Here is a tiny trained network, its code and every weight. The questions are about switching its units off for an input and a target symbol, where a switched-off unit gives its printed mean instead of its output.

import numpy as np


def w(rows, s, z=0):
    codes = np.array(rows[::2]) - 128.0
    scale = np.full(codes.shape[1], s)
    scale[-1] = z or s
    return codes * scale


def norm(h):
    return h / np.sqrt((h * h).mean(-1, keepdims=True) + 1e-5)


def f(y):
    return np.maximum(y, 0)


def softmax(a):
    e = np.exp(a - a.max(-1, keepdims=True))
    return e / e.sum(-1, keepdims=True)


def log_softmax(a):
    a = a - a.max(-1, keepdims=True)
    return a - np.log(np.exp(a).sum(-1, keepdims=True))


def net(x, mask):
    ids = ['ΞΠβγδεζηθλμστφψω'.index(c) for c in x.split()]
    T = len(ids)
    res = E[ids] + P[:T]
    q, k, v = (norm(res) @ M[0].T for M in (Q, K, V))
    z = softmax(np.where(np.tri(T) > 0, q @ k.T / 3**0.5, -1e9)) @ v
    res = res + np.where(mask[0], z, O[0][:, -1]) @ O[0][:, :-1]
    y = f(norm(res) @ A[0][:, :-1].T + A[0][:, -1])
    res = res + np.where(mask[1:9], y, B[0][:, -1]) @ B[0][:, :-1]
    return log_softmax(norm(res)[-1] @ U[:, :-1].T + U[:, -1])


Q, K, V, O, A, B = {}, {}, {}, {}, {}, {}
E = w([
[102,157,130,164,166,65,209,137],'Ξ',
[127,150,80,167,97,145,148,171],'Π',
[119,188,62,94,101,125,209,188],'β',
[131,90,47,171,97,124,151,122],'γ',
[82,103,149,187,70,139,95,80],'δ',
[122,186,121,107,179,82,232,158],'ε',
[123,169,92,156,125,111,184,186],'ζ',
[123,199,90,107,104,152,179,208],'η',
[114,206,96,56,130,144,194,170],'θ',
[186,77,97,147,187,131,121,155],'λ',
[125,125,104,242,125,89,167,172],'μ',
[2,165,184,103,131,131,117,65],'σ',
[144,79,64,198,129,98,155,163],'τ',
[131,87,148,230,142,87,120,114],'φ',
[121,155,124,128,99,179,91,127],'ψ',
[191,112,122,96,212,130,122,172],'ω',
],0.014)
P = w([
[190,132,74,150,137,141,113,200],'0',
[142,151,40,137,170,135,63,119],'1',
[218,181,150,123,61,111,92,130],'2',
[165,112,199,131,71,216,178,145],'3',
[61,147,80,154,175,190,92,130],'4',
[141,171,100,78,98,55,39,117],'5',
[132,95,222,102,46,169,150,189],'6',
[23,80,128,120,195,205,113,156],'7',
[81,95,145,53,95,58,56,203],'8',
[53,39,201,82,113,172,135,205],'9',
[4,142,117,85,129,115,50,201],'10',
],0.012)
Q[0] = w([
[90,184,44,129,173,31,16,126],'head 1',
[246,158,169,113,74,66,137,49],'head 1',
[113,132,164,76,60,62,80,190],'head 1',
],0.012)
K[0] = w([
[76,76,145,167,169,253,202,156],'head 1',
[157,233,29,207,204,173,115,27],'head 1',
[22,92,80,118,225,121,108,149],'head 1',
],0.012)
V[0] = w([
[128,61,164,226,148,77,87,73],'head 1',
[86,167,218,81,146,134,88,92],'head 1',
[141,105,99,116,53,235,3,125],'head 1',
],0.013)
O[0] = w([
[74,157,100,117,253,244,163,117,99],'head 1',
[167,103,99,107,143,131,72,57,223],'head 1',
[98,86,96,118,120,182,55,229,255],'head 1',
],0.016,0.0062)
A[0] = w([
[132,202,191,183,126,63,235,57,130],'neuron 1',
[95,171,126,191,243,163,207,64,142],'neuron 2',
[209,84,3,129,148,127,99,87,92],'neuron 3',
[113,165,37,116,153,61,137,161,249],'neuron 4',
[245,152,159,149,74,74,80,80,160],'neuron 5',
[92,163,179,130,98,132,32,161,254],'neuron 6',
[166,105,149,174,68,62,104,149,209],'neuron 7',
[125,140,124,164,191,197,69,163,133],'neuron 8',
],0.013,0.0059)
B[0] = w([
[121,154,59,70,129,172,53,167,176],'neuron 1',
[178,116,140,167,10,154,80,94,172],'neuron 2',
[104,132,176,75,59,223,146,169,204],'neuron 3',
[141,100,186,146,108,198,167,141,174],'neuron 4',
[49,77,59,104,136,156,188,141,220],'neuron 5',
[160,124,167,72,145,128,140,82,247],'neuron 6',
[184,92,144,110,186,227,170,127,210],'neuron 7',
[90,47,82,138,149,89,182,101,202],'neuron 8',
],0.014,0.015)
U = w([
[117,107,139,118,83,72,181,134,59],'Ξ',
[134,100,152,127,85,81,176,123,46],'Π',
[135,76,130,139,58,33,173,108,147],'β',
[152,150,165,204,159,187,176,49,76],'γ',
[167,91,146,135,98,96,1,200,123],'δ',
[64,145,178,115,112,91,168,175,76],'ε',
[47,163,192,146,69,107,175,151,98],'ζ',
[161,121,79,113,96,202,178,199,194],'η',
[73,125,175,114,134,86,199,130,60],'θ',
[138,167,178,165,71,166,74,141,41],'λ',
[244,155,189,116,236,153,197,78,138],'μ',
[44,114,33,115,194,95,111,184,88],'σ',
[169,194,69,120,112,104,106,120,253],'τ',
[125,135,55,81,121,56,205,121,74],'φ',
[77,86,178,67,88,152,118,71,202],'ψ',
[190,158,253,128,137,135,124,149,155],'ω',
],0.0091,0.0038)

Each question gives the input, a string of symbols that net reads in full, and the target symbol t.
The units are the heads (3 rows each of Q, K, V and O) and the neurons (one row each of A and B). Each row of codes is followed by its name. A weight is (code - 128) times the scale printed after its matrix; where a second scale follows, it is the last column's (O, A, B and U).
mask holds one flag per unit, heads first, then neurons. A switched-off unit (its flag False) gives its mean, the last column of its rows in O or B, instead of its output. The means were averaged over made-up inputs and are rounded, as every weight is.
A unit's drop is (log p(t) with every unit on - log p(t) with that unit switched off) / (log p(t) with every unit on - log p(t) with every unit switched off).
The circuit of an input: a set's keep is (log p(t) with only the set's units on - log p(t) with every unit switched off) / (log p(t) with every unit on - log p(t) with every unit switched off). Starting from all 9 units, units are removed one at a time, each time the one whose removal leaves the highest keep (on an exact tie, the one counted first), for as long as the keep stays at least 0.8.
circuit, biggest first: the units of the circuit, biggest drop first
k most important neurons: the k neurons with the biggest drops, biggest first
drop when u is switched off: that unit's drop, to one decimal
input δ δ ω δ σ σ δ ψ, target σ: circuit, biggest first -> [head 1; neuron 8; neuron 7]
input τ μ φ δ δ σ ω σ σ δ σ, target σ: circuit, biggest first -> [head 1; neuron 3]
input τ δ σ ψ η Ξ θ, target τ: circuit, biggest first -> [head 1; neuron 1; neuron 3; neuron 7]
input ε Ξ δ, target τ: most important neuron -> [neuron 1]
input Ξ θ φ Ξ ε δ ψ, target σ: circuit, biggest first -> [head 1; neuron 8; neuron 3]
input σ σ σ φ τ, target γ: 4 most important neurons -> [neuron 2; neuron 5; neuron 3; neuron 1]
input δ σ σ σ τ Π δ Ξ σ, target τ: circuit, biggest first -> [head 1; neuron 1; neuron 3; neuron 8]
input Ξ η η δ δ λ, target σ: circuit, biggest first -> [head 1; neuron 8]
input φ σ ψ σ φ φ σ, target γ: circuit, biggest first -> [head 1; neuron 2; neuron 3]
input δ ψ δ δ δ θ, target σ: circuit, biggest first -> [head 1; neuron 8]
input σ μ ω σ ψ Π σ σ ψ μ, target δ: 2 most important neurons -> [neuron 5; neuron 3]
input θ δ τ, target σ: circuit, biggest first -> [head 1; neuron 8]
input δ σ ε φ γ, target γ: 4 most important neurons -> [neuron 2; neuron 5; neuron 3; neuron 1]
input σ θ δ σ σ φ δ τ, target σ: 2 most important neurons -> [neuron 8; neuron 7]
input τ ω δ ω σ, target μ: most important neuron -> [neuron 7]
input δ Ξ δ Ξ σ ζ Ξ σ Ξ δ η, target σ: drop when neuron 8 is switched off -> 0.3
input δ ψ θ Π σ δ σ ψ φ, target δ: drop when neuron 5 is switched off -> 0.3
input σ Π σ Ξ γ ω δ λ, target σ: drop when neuron 2 is switched off -> 0.1
